Below is a small trained network, with its code and all its weights. Each question gives an input and a class and asks what happens when units are switched off, that is, made to give their printed mean instead of their output.

import numpy as np


def w(rows, s, z=0):
    codes = np.array(rows[::2]) - 128.0
    scale = np.full(codes.shape[1], s)
    scale[-1] = z or s
    return codes * scale


def norm(h):
    return h / np.sqrt((h * h).mean(-1, keepdims=True) + 1e-5)


def f(y):
    return np.maximum(y, 0)


def log_softmax(a):
    a = a - a.max(-1, keepdims=True)
    return a - np.log(np.exp(a).sum(-1, keepdims=True))


def net(x, mask):
    res = np.array(x, float).reshape(1, 4) / 4 @ E
    u = 0
    for l in range(4):
        y = f(norm(res) @ A[l][:, :-1].T + A[l][:, -1])
        res = res + np.where(mask[u : u + 8], y, B[l][:, -1]) @ B[l][:, :-1]
        u += 8
    return log_softmax(norm(res)[-1] @ U[:, :-1].T + U[:, -1])


A, B = {}, {}
E = w([
[91,203,138,118,135,254,158,128,167],'x0',
[127,111,119,20,82,144,135,113,88],'x1',
[127,201,78,183,133,104,83,179,121],'x2',
[145,203,147,130,182,97,130,45,113],'x3',
],0.0088)
A[0] = w([
[121,129,159,64,70,238,75,170,164,67],'0.n0',
[139,145,197,2,119,126,61,115,105,51],'0.n1',
[98,128,114,194,229,101,66,100,186,124],'0.n2',
[168,223,132,121,85,125,174,154,164,106],'0.n3',
[96,43,185,204,202,162,232,139,82,3],'0.n4',
[147,184,98,149,33,106,136,177,200,92],'0.n5',
[157,142,165,63,119,135,166,97,51,107],'0.n6',
[126,166,155,151,170,104,129,32,20,75],'0.n7',
],0.0069,0.0047)
B[0] = w([
[27,124,156,106,127,122,138,112,68,223],'0.n0',
[92,94,126,100,144,119,138,32,131,210],'0.n1',
[148,112,82,157,160,109,112,125,120,253],'0.n2',
[111,95,69,122,179,97,116,254,139,182],'0.n3',
[204,121,139,126,120,174,115,107,116,173],'0.n4',
[163,120,117,162,146,151,163,92,96,176],'0.n5',
[170,207,107,158,59,131,103,82,148,225],'0.n6',
[204,178,116,83,169,54,128,164,141,233],'0.n7',
],0.0087,0.0048)
A[1] = w([
[59,96,222,171,122,183,105,83,173,135],'1.n0',
[131,161,98,87,80,140,45,191,126,89],'1.n1',
[132,164,205,188,136,171,136,56,212,149],'1.n2',
[72,150,113,93,200,129,126,188,197,74],'1.n3',
[99,113,176,124,2,187,233,135,143,4],'1.n4',
[203,144,171,142,127,149,121,192,161,142],'1.n5',
[152,172,173,132,148,117,143,79,134,84],'1.n6',
[153,119,171,215,161,148,86,111,181,57],'1.n7',
],0.0084,0.0036)
B[1] = w([
[152,61,87,28,163,120,152,144,100,223],'1.n0',
[155,87,201,121,128,170,226,114,91,190],'1.n1',
[221,66,119,89,114,133,148,169,55,254],'1.n2',
[127,120,183,136,83,88,98,28,44,203],'1.n3',
[3,77,35,87,146,141,55,176,201,239],'1.n4',
[183,81,141,117,108,159,74,88,105,205],'1.n5',
[113,127,63,75,144,107,109,218,212,237],'1.n6',
[203,74,74,73,175,171,96,149,148,241],'1.n7',
],0.0072,0.0035)
A[2] = w([
[124,165,109,127,56,89,121,81,156,101],'2.n0',
[119,115,64,212,78,131,109,181,71,173],'2.n1',
[56,137,164,89,168,166,105,122,52,94],'2.n2',
[179,119,93,215,103,160,107,105,191,102],'2.n3',
[29,209,145,165,117,207,166,123,27,4],'2.n4',
[119,66,118,163,66,57,147,174,125,50],'2.n5',
[81,130,114,136,28,254,207,162,132,125],'2.n6',
[99,156,104,80,135,189,220,93,174,91],'2.n7',
],0.0077,0.0041)
B[2] = w([
[144,68,182,138,149,255,152,38,94,179],'2.n0',
[96,203,230,128,135,238,126,73,138,254],'2.n1',
[150,82,84,158,96,136,127,162,74,221],'2.n2',
[48,121,123,89,93,172,131,105,116,202],'2.n3',
[181,160,175,157,107,134,204,137,35,198],'2.n4',
[82,69,217,159,176,118,45,114,164,184],'2.n5',
[175,103,66,206,103,62,167,187,87,247],'2.n6',
[101,182,166,160,153,53,129,150,150,219],'2.n7',
],0.01,0.0041)
A[3] = w([
[117,67,166,114,83,9,101,167,102,67],'3.n0',
[149,169,129,1,75,98,192,80,156,92],'3.n1',
[180,35,199,158,110,140,46,170,164,54],'3.n2',
[112,92,194,94,93,114,68,67,144,124],'3.n3',
[88,80,214,132,148,158,98,112,77,86],'3.n4',
[151,165,141,144,26,106,107,138,170,4],'3.n5',
[163,228,119,110,192,86,152,117,121,37],'3.n6',
[28,93,63,68,30,126,133,185,138,9],'3.n7',
],0.009,0.0029)
B[3] = w([
[90,127,137,146,121,168,107,150,146,204],'3.n0',
[76,119,83,155,84,174,111,76,105,253],'3.n1',
[128,157,166,12,130,114,164,157,105,230],'3.n2',
[154,152,211,118,108,84,129,146,81,225],'3.n3',
[98,137,114,119,124,71,94,139,153,213],'3.n4',
[98,124,111,99,107,102,138,135,144,128],'3.n5',
[114,109,130,164,109,108,158,188,201,242],'3.n6',
[42,23,106,220,223,118,156,130,188,219],'3.n7',
],0.011,0.0058)
U = w([
[202,144,88,175,185,36,106,136,210,162],'0',
[215,82,103,30,170,166,124,132,116,116],'1',
[114,116,125,100,38,92,109,3,108,168],'2',
[107,193,146,174,171,222,62,125,146,37],'3',
[98,196,43,138,81,135,165,96,190,2],'4',
[45,54,78,152,162,121,143,131,143,247],'5',
[114,127,231,59,135,64,74,133,123,164],'6',
[143,135,118,160,77,154,185,152,29,87],'7',
],0.018,0.0031)

Each question gives the input, the list of numbers given to net, and the class t.
The units are the neurons (one row each of A and B). Each row of codes is followed by its name. A weight is (code - 128) times the scale printed after its matrix; where a second scale follows, it is the last column's (A, B and U).
mask holds one flag per neuron, layer by layer. A switched-off neuron (its flag False) gives its mean, the last column of its row in B, instead of its output. The means were averaged over made-up inputs and are rounded, as every weight is.
A unit's drop is (log p(t) with every unit on - log p(t) with that unit switched off) / (log p(t) with every unit on - log p(t) with every unit switched off).
The circuit of an input: a set's keep is (log p(t) with only the set's units on - log p(t) with every unit switched off) / (log p(t) with every unit on - log p(t) with every unit switched off). Starting from the 12 units with the biggest drops (on a tie, the unit counted first), units are removed one at a time, each time the one whose removal leaves the highest keep (on an exact tie, the one counted first), for as long as the keep stays at least 0.8.
circuit, biggest first: the units of the circuit, biggest drop first
top k neurons: the k neurons with the biggest drops, biggest first
k most important neurons of layer l: the k neurons of layer l with the biggest drops, biggest first
drop when u is switched off: that unit's drop, to one decimal
input [6,8,8,7], class 7: circuit, biggest first	[2.n4; 1.n1]
input [8,6,-2,4], class 5: top 2 neurons	[1.n4; 3.n7]
input [8,6,6,-6], class 7: circuit, biggest first	[2.n6]
input [8,3,-1,-2], class 5: circuit, biggest first	[1.n4; 3.n7]
input [8,-5,0,6], class 0: circuit, biggest first	[2.n1; 3.n6; 3.n1]
input [1,7,2,-1], class 5: top 3 neurons	[0.n1; 3.n7; 0.n7]
input [-1,5,8,5], class 0: 2 most important neurons of layer 2	[2.n3; 2.n1]
input [-2,-6,0,-2], class 1: circuit, biggest first	[1.n7; 3.n2]
input [0,3,-4,1], class 2: 2 most important neurons of layer 0	[0.n6; 0.n1]
input [4,5,5,6], class 4: 2 most important neurons of layer 0	[0.n7; 0.n0]
input [-3,2,-8,-1], class 2: top 2 neurons	[0.n0; 0.n1]
input [1,3,1,8], class 4: top 2 neurons	[3.n1; 2.n6]
input [-4,1,6,1], class 6: 3 most important neurons of layer 2	[2.n5; 2.n6; 2.n1]
input [2,-4,-2,4], class 0: circuit, biggest first	[0.n7]
input [-6,8,-4,-2], class 2: 3 most important neurons of layer 0	[0.n1; 0.n6; 0.n3]
input [4,8,4,2], class 7: drop when 2.n4 is switched off	1.0
input [3,0,6,7], class 0: drop when 3.n7 is switched off	0.0
input [2,-2,-7,3], class 1: drop when 1.n2 is switched off	1.6
